Here is a tiny trained network, its code and every weight. The questions are about switching its units off for an input and a target symbol, where a switched-off unit gives its printed mean instead of its output.

import numpy as np


def w(rows, s, z=0):
    codes = np.array(rows[::2]) - 128.0
    scale = np.full(codes.shape[1], s)
    scale[-1] = z or s
    return codes * scale


def norm(h):
    return h / np.sqrt((h * h).mean(-1, keepdims=True) + 1e-5)


def f(y):
    return np.maximum(y, 0)


def softmax(a):
    e = np.exp(a - a.max(-1, keepdims=True))
    return e / e.sum(-1, keepdims=True)


def log_softmax(a):
    a = a - a.max(-1, keepdims=True)
    return a - np.log(np.exp(a).sum(-1, keepdims=True))


def net(x, mask):
    ids = ['αβγδεζηθμξπτφω'.index(c) for c in x.split()]
    T = len(ids)
    res = E[ids] + P[:T]
    u = 0
    for l in range(2):
        q, k, v = (norm(res) @ M[l].T for M in (Q, K, V))
        z = softmax(np.where(np.tri(T) > 0, q @ k.T / 4**0.5, -1e9)) @ v
        res = res + np.where(mask[u], z, O[l][:, -1]) @ O[l][:, :-1]
        u += 1
        y = f(norm(res) @ A[l][:, :-1].T + A[l][:, -1])
        res = res + np.where(mask[u : u + 4], y, B[l][:, -1]) @ B[l][:, :-1]
        u += 4
    return log_softmax(norm(res)[-1] @ U[:, :-1].T + U[:, -1])


Q, K, V, O, A, B = {}, {}, {}, {}, {}, {}
E = w([
[75,91,189,185,133,97,173,74],'α',
[164,200,173,102,151,83,94,96],'β',
[151,204,151,132,145,90,104,126],'γ',
[90,122,117,105,147,180,182,189],'δ',
[112,164,213,135,46,32,153,135],'ε',
[158,77,178,168,150,55,180,198],'ζ',
[2,7,67,154,115,206,29,144],'η',
[143,139,118,76,86,119,211,180],'θ',
[126,211,159,107,145,83,118,99],'μ',
[99,34,59,84,91,36,55,146],'ξ',
[173,71,181,158,105,147,133,123],'π',
[174,65,180,143,111,147,97,157],'τ',
[111,145,155,10,136,159,84,48],'φ',
[93,169,185,146,210,133,137,118],'ω',
],0.02)
P = w([
[100,165,1,130,120,116,154,23],'0',
[110,145,42,152,104,117,164,37],'1',
[107,128,60,148,113,116,135,39],'2',
[108,118,78,149,119,118,115,53],'3',
[130,108,118,165,130,114,101,51],'4',
[119,111,135,163,139,108,100,62],'5',
[115,117,151,162,145,105,87,81],'6',
[112,114,169,162,148,103,79,85],'7',
[96,114,190,146,157,92,83,98],'8',
[89,111,210,147,153,100,73,123],'9',
[74,102,228,126,162,81,64,135],'10',
[93,96,248,136,168,84,55,144],'11',
],0.0082)
Q[0] = w([
[105,84,76,109,110,218,183,142],'0.h0',
[132,156,131,133,163,84,130,171],'0.h0',
[167,135,143,104,104,96,176,175],'0.h0',
[138,31,113,111,7,141,172,95],'0.h0',
],0.016)
K[0] = w([
[166,144,4,141,114,225,147,101],'0.h0',
[94,98,174,174,117,103,165,164],'0.h0',
[171,166,142,114,75,97,189,195],'0.h0',
[235,124,19,75,85,131,116,90],'0.h0',
],0.012)
V[0] = w([
[103,87,184,153,56,104,192,65],'0.h0',
[101,93,90,54,175,157,122,220],'0.h0',
[34,189,65,236,90,221,133,61],'0.h0',
[229,95,66,166,254,190,227,102],'0.h0',
],0.0055)
O[0] = w([
[122,222,105,176,106,167,156,149,252],'0.h0',
[169,151,189,142,147,138,176,174,66],'0.h0',
[146,116,171,126,121,129,40,220,41],'0.h0',
[153,119,150,11,233,108,93,197,94],'0.h0',
],0.011,0.0033)
A[0] = w([
[54,124,188,123,164,126,179,148,95],'0.n0',
[84,96,154,145,129,1,69,138,110],'0.n1',
[92,58,112,100,205,167,148,120,102],'0.n2',
[111,87,102,77,169,218,144,196,2],'0.n3',
],0.0091,0.0074)
B[0] = w([
[235,112,130,75,31,123,73,101,243],'0.n0',
[213,79,116,170,155,238,139,135,255],'0.n1',
[100,139,152,105,26,126,106,148,186],'0.n2',
[180,145,2,79,114,114,120,106,168],'0.n3',
],0.011,0.0043)
Q[1] = w([
[112,137,173,92,87,254,37,72],'1.h0',
[105,7,93,190,146,63,100,195],'1.h0',
[65,67,98,74,66,160,236,186],'1.h0',
[64,192,84,137,118,188,171,116],'1.h0',
],0.0096)
K[1] = w([
[65,167,161,111,94,206,69,163],'1.h0',
[133,82,8,181,159,47,88,132],'1.h0',
[190,91,52,112,49,140,195,234],'1.h0',
[97,185,105,164,37,111,159,124],'1.h0',
],0.011)
V[1] = w([
[50,21,199,33,70,148,95,102],'1.h0',
[123,147,33,177,5,169,176,89],'1.h0',
[210,192,148,59,2,118,188,130],'1.h0',
[41,9,64,52,148,28,87,193],'1.h0',
],0.0064)
O[1] = w([
[57,190,99,125,254,130,135,19,130],'1.h0',
[145,123,107,118,147,83,72,130,232],'1.h0',
[60,139,147,92,151,203,61,102,254],'1.h0',
[172,154,144,178,86,143,138,27,31],'1.h0',
],0.0088,0.0047)
A[1] = w([
[127,151,182,87,122,94,113,125,41],'1.n0',
[108,124,58,127,94,99,139,146,43],'1.n1',
[143,117,253,177,105,135,97,123,4],'1.n2',
[139,99,151,159,93,82,159,159,52],'1.n3',
],0.017,0.0032)
B[1] = w([
[173,145,80,110,197,85,167,220,178],'1.n0',
[114,108,222,129,146,152,210,100,182],'1.n1',
[157,122,169,246,95,176,146,66,255],'1.n2',
[119,198,77,201,186,112,144,102,216],'1.n3',
],0.013,0.007)
U = w([
[127,180,106,174,102,91,39,196,98],'α',
[208,121,154,91,103,19,93,75,101],'β',
[182,100,65,154,99,99,94,169,52],'γ',
[214,184,24,86,16,177,105,99,110],'δ',
[96,195,120,126,18,61,115,111,205],'ε',
[146,137,64,157,204,42,182,161,254],'ζ',
[24,61,55,158,144,152,90,178,176],'η',
[93,97,90,98,112,218,254,145,115],'θ',
[125,52,198,118,128,40,115,135,225],'μ',
[157,8,53,97,116,81,187,94,140],'ξ',
[154,130,116,122,101,128,130,116,63],'π',
[139,112,109,123,126,100,125,125,71],'τ',
[86,162,87,97,192,118,93,58,147],'φ',
[159,137,187,138,211,184,108,142,14],'ω',
],0.0086,0.003)

Each question gives the input, a string of symbols that net reads in full, and the target symbol t.
The units are the heads (4 rows each of Q, K, V and O) and the neurons (one row each of A and B). Each row of codes is followed by its name. A weight is (code - 128) times the scale printed after its matrix; where a second scale follows, it is the last column's (O, A, B and U).
mask holds one flag per unit, layer by layer, with each layer's heads first. A switched-off unit (its flag False) gives its mean, the last column of its rows in O or B, instead of its output. The means were averaged over made-up inputs and are rounded, as every weight is.
A unit's drop is (log p(t) with every unit on - log p(t) with that unit switched off) / (log p(t) with every unit on - log p(t) with every unit switched off).
The circuit of an input: a set's keep is (log p(t) with only the set's units on - log p(t) with every unit switched off) / (log p(t) with every unit on - log p(t) with every unit switched off). Starting from all 10 units, units are removed one at a time, each time the one whose removal leaves the highest keep (on an exact tie, the one counted first), for as long as the keep stays at least 0.8.
circuit, biggest first: the units of the circuit, biggest drop first
unit that matters most: the unit with the biggest drop
top k neurons: the k neurons with the biggest drops, biggest first
k most important neurons of layer l: the k neurons of layer l with the biggest drops, biggest first
drop of u: that unit's drop, to one decimal
input α μ γ π φ τ π η ω μ η ξ, target ξ: circuit, biggest first	0.n1; 1.h0; 1.n2; 1.n3
input α θ ζ α δ τ φ β, target φ: top neuron	0.n1
input π γ ζ φ ω γ, target ω: 2 most important neurons of layer 1	1.n3; 1.n0
input τ θ ζ η ω θ η ε ζ γ, target ζ: circuit, biggest first	0.h0; 1.h0; 1.n0; 0.n1
input β μ α θ φ μ ω μ, target ω: circuit, biggest first	0.h0; 0.n1
input ω η ζ β δ ζ μ, target ζ: circuit, biggest first	1.n0; 1.h0; 0.h0
input τ α ω π, target θ: top 2 neurons	0.n0; 0.n2
input β γ δ θ ω μ, target ω: 2 most important neurons of layer 0	0.n1; 0.n0
input ω φ ζ δ ζ β δ ε θ ξ, target ξ: 3 most important neurons of layer 1	1.n2; 1.n3; 1.n1
input α ζ α γ η θ θ ω β, target ω: circuit, biggest first	0.n1; 0.n0; 1.h0
input ζ μ δ θ ξ ζ α α γ η β, target α: circuit, biggest first	0.h0; 1.h0
input μ ε γ, target ε: 2 most important neurons of layer 1	1.n1; 1.n2
input τ μ α, target φ: circuit, biggest first	0.h0; 1.n2
input ε τ τ α β ω β, target ω: circuit, biggest first	0.n1; 0.n0; 1.h0; 1.n3
input ξ η τ δ δ α ζ η δ γ ζ β, target ζ: circuit, biggest first	1.n0
input φ π μ π ζ γ ω ω γ γ ε γ, target ε: circuit, biggest first	0.h0; 0.n1
input ξ η β, target β: 3 most important neurons of layer 1	1.n3; 1.n2; 1.n1
input δ ζ μ ζ φ ζ θ α μ, target α: circuit, biggest first	0.h0; 1.h0
input α ω α γ, target α: top 2 neurons	0.n0; 1.n2
input τ ζ ζ θ φ α δ θ γ, target φ: top 3 neurons	0.n1; 1.n2; 1.n0
input δ τ ε γ η β, target ε: 3 most important neurons of layer 1	1.n2; 1.n1; 1.n3
input ω ζ ε π, target θ: unit that matters most	1.h0
input τ θ μ, target μ: top 4 neurons	1.n1; 0.n0; 1.n2; 1.n3
input δ ζ γ, target ζ: 2 most important neurons of layer 1	1.n0; 1.n2
input ζ γ ζ τ ξ π ξ ε μ, target ε: 2 most important neurons of layer 1	1.n2; 1.n3
input θ θ β, target β: 2 most important neurons of layer 0	0.n0; 0.n2
input ζ ζ θ θ γ γ ζ μ, target ζ: unit that matters most	1.n0
input δ ω θ τ μ τ τ α δ ξ θ β, target α: top 2 neurons	0.n0; 1.n1
input μ ξ ξ τ δ γ γ μ, target μ: top 3 neurons	1.n1; 0.n0; 1.n2
input τ τ ξ ε β θ α α ζ δ, target δ: drop of 0.n3	0.4
